Below are the code and all the weights of a small trained network. Each question names an input and a target symbol and asks about switching units off, where a switched-off unit gives its printed mean instead of its output.

import numpy as np


def w(rows, s, z=0):
    codes = np.array(rows[::2]) - 128.0
    scale = np.full(codes.shape[1], s)
    scale[-1] = z or s
    return codes * scale


def f(y):
    return y / 2 * (1 + np.tanh(0.7978845608 * (y + 0.044715 * y**3)))


def softmax(a):
    e = np.exp(a - a.max(-1, keepdims=True))
    return e / e.sum(-1, keepdims=True)


def log_softmax(a):
    a = a - a.max(-1, keepdims=True)
    return a - np.log(np.exp(a).sum(-1, keepdims=True))


def net(x, mask):
    ids = ['ΓΘΛαβζμξπστφψω'.index(c) for c in x.split()]
    T = len(ids)
    res = E[ids] + P[:T]
    r = res
    for j in range(3):
        rows = slice(4 * j, 4 * j + 4)
        q, k, v = (r @ M[0][rows].T for M in (Q, K, V))
        z = softmax(np.where(np.tri(T) > 0, q @ k.T / 4**0.5, -1e9)) @ v
        o = O[0][rows]
        res = res + np.where(mask[j], z, o[:, -1]) @ o[:, :-1]
    y = f(res @ A[0][:, :-1].T + A[0][:, -1])
    res = res + np.where(mask[3:19], y, B[0][:, -1]) @ B[0][:, :-1]
    return log_softmax(res[-1] @ U[:, :-1].T + U[:, -1])


Q, K, V, O, A, B = {}, {}, {}, {}, {}, {}
E = w([
[93,110,153],'Γ',
[106,129,209],'Θ',
[165,191,72],'Λ',
[59,65,116],'α',
[153,116,149],'β',
[164,125,108],'ζ',
[122,172,38],'μ',
[97,180,147],'ξ',
[80,167,107],'π',
[185,213,81],'σ',
[41,189,8],'τ',
[89,94,149],'φ',
[165,68,83],'ψ',
[148,91,28],'ω',
],0.018)
P = w([
[160,139,112],'0',
[136,171,114],'1',
[116,191,118],'2',
[108,208,126],'3',
[102,220,134],'4',
[90,234,126],'5',
[84,233,129],'6',
[74,255,126],'7',
[108,187,122],'8',
[89,233,137],'9',
[118,171,146],'10',
[104,210,144],'11',
],0.007)
Q[0] = w([
[14,229,36],'head 1',
[37,163,60],'head 1',
[203,98,89],'head 1',
[3,182,135],'head 1',
[128,154,131],'head 2',
[130,104,45],'head 2',
[139,71,195],'head 2',
[66,174,108],'head 2',
[174,110,198],'head 3',
[72,186,225],'head 3',
[153,101,146],'head 3',
[121,112,87],'head 3',
],0.012)
K[0] = w([
[230,170,161],'head 1',
[141,176,113],'head 1',
[140,54,87],'head 1',
[115,192,101],'head 1',
[137,148,166],'head 2',
[130,190,78],'head 2',
[149,7,79],'head 2',
[51,164,138],'head 2',
[152,142,179],'head 3',
[217,202,170],'head 3',
[100,147,143],'head 3',
[145,100,128],'head 3',
],0.016)
V[0] = w([
[147,182,147],'head 1',
[142,140,164],'head 1',
[93,120,152],'head 1',
[153,136,126],'head 1',
[222,154,170],'head 2',
[139,108,86],'head 2',
[86,9,103],'head 2',
[211,89,122],'head 2',
[120,69,149],'head 3',
[93,167,86],'head 3',
[153,183,152],'head 3',
[115,178,146],'head 3',
],0.012)
O[0] = w([
[149,137,173,197],'head 1',
[173,56,125,116],'head 1',
[99,255,125,78],'head 1',
[169,51,197,152],'head 1',
[169,18,177,100],'head 2',
[182,79,103,137],'head 2',
[87,86,144,12],'head 2',
[143,230,94,64],'head 2',
[68,190,169,61],'head 3',
[96,120,136,208],'head 3',
[51,184,154,141],'head 3',
[154,173,168,148],'head 3',
],0.0072,0.011)
A[0] = w([
[221,167,72,137],'neuron 1',
[14,188,106,209],'neuron 2',
[16,35,176,148],'neuron 3',
[166,207,94,90],'neuron 4',
[57,135,220,9],'neuron 5',
[249,170,24,228],'neuron 6',
[76,126,46,41],'neuron 7',
[133,52,135,235],'neuron 8',
[105,130,183,80],'neuron 9',
[83,67,153,71],'neuron 10',
[163,75,167,164],'neuron 11',
[113,175,180,9],'neuron 12',
[99,175,125,46],'neuron 13',
[123,156,103,20],'neuron 14',
[121,172,130,2],'neuron 15',
[24,91,45,141],'neuron 16',
],0.011,0.0082)
B[0] = w([
[125,206,73,190],'neuron 1',
[234,106,130,170],'neuron 2',
[111,198,28,153],'neuron 3',
[129,67,106,151],'neuron 4',
[38,65,178,132],'neuron 5',
[45,114,168,251],'neuron 6',
[75,103,149,139],'neuron 7',
[141,180,174,162],'neuron 8',
[2,125,128,127],'neuron 9',
[133,92,45,128],'neuron 10',
[42,167,159,141],'neuron 11',
[52,136,111,124],'neuron 12',
[34,211,166,123],'neuron 13',
[74,208,45,121],'neuron 14',
[44,183,117,121],'neuron 15',
[166,20,150,163],'neuron 16',
],0.0097,0.019)
U = w([
[204,168,148,211],'Γ',
[111,120,229,4],'Θ',
[76,240,87,158],'Λ',
[188,159,2,6],'α',
[173,146,239,193],'β',
[155,162,168,93],'ζ',
[99,135,4,190],'μ',
[221,162,224,143],'ξ',
[214,150,192,150],'π',
[128,182,144,125],'σ',
[159,76,174,152],'τ',
[218,181,79,192],'φ',
[119,116,185,62],'ψ',
[61,83,143,14],'ω',
],0.0098,0.005)

Each question gives the input, a string of symbols that net reads in full, and the target symbol t.
The units are the heads (4 rows each of Q, K, V and O) and the neurons (one row each of A and B). Each row of codes is followed by its name. A weight is (code - 128) times the scale printed after its matrix; where a second scale follows, it is the last column's (O, A, B and U).
mask holds one flag per unit, heads first, then neurons. A switched-off unit (its flag False) gives its mean, the last column of its rows in O or B, instead of its output. The means were averaged over made-up inputs and are rounded, as every weight is.
A unit's drop is (log p(t) with every unit on - log p(t) with that unit switched off) / (log p(t) with every unit on - log p(t) with every unit switched off).
The circuit of an input: a set's keep is (log p(t) with only the set's units on - log p(t) with every unit switched off) / (log p(t) with every unit on - log p(t) with every unit switched off). Starting from the 12 units with the biggest drops (on a tie, the unit counted first), units are removed one at a time, each time the one whose removal leaves the highest keep (on an exact tie, the one counted first), for as long as the keep stays at least 0.8.
circuit, biggest first: the units of the circuit, biggest drop first
unit that matters most: the unit with the biggest drop
k most important neurons: the k neurons with the biggest drops, biggest first
heads that matter: for each layer, one digit per head in row order, 1 if its drop is at least 0.15 and else 0, layers parted by /
drop of u: that unit's drop, to one decimal
input μ ω α α μ α ζ φ μ μ Λ, target Λ: unit that matters most	neuron 16
input μ σ φ Γ, target Λ: 4 most important neurons	neuron 3; neuron 16; neuron 11; neuron 2
input τ φ σ μ σ α ξ σ μ α, target μ: 3 most important neurons	neuron 3; neuron 10; neuron 6
input μ σ σ φ μ μ σ, target Λ: 4 most important neurons	neuron 1; neuron 6; neuron 2; neuron 16
input μ ω Θ ω σ ζ μ φ, target Λ: heads that matter	110
input μ α μ ω σ ω, target Λ: heads that matter	010
input α σ μ, target Λ: heads that matter	010
input φ μ α, target α: heads that matter	000
input φ φ σ Γ, target Λ: circuit, biggest first	neuron 3; head 2
input ω β φ Λ, target Λ: 2 most important neurons	neuron 1; neuron 6
input μ Λ σ, target Λ: circuit, biggest first	neuron 1; neuron 6
input σ α φ, target μ: 3 most important neurons	neuron 3; neuron 10; neuron 6
input π β α, target α: 3 most important neurons	neuron 3; neuron 6; neuron 2
input ω σ μ, target Λ: drop of neuron 1	0.7
input ξ ξ ω, target ω: drop of head 3	0.2
input τ σ Γ σ μ σ τ α π ψ α, target μ: drop of neuron 3	1.4
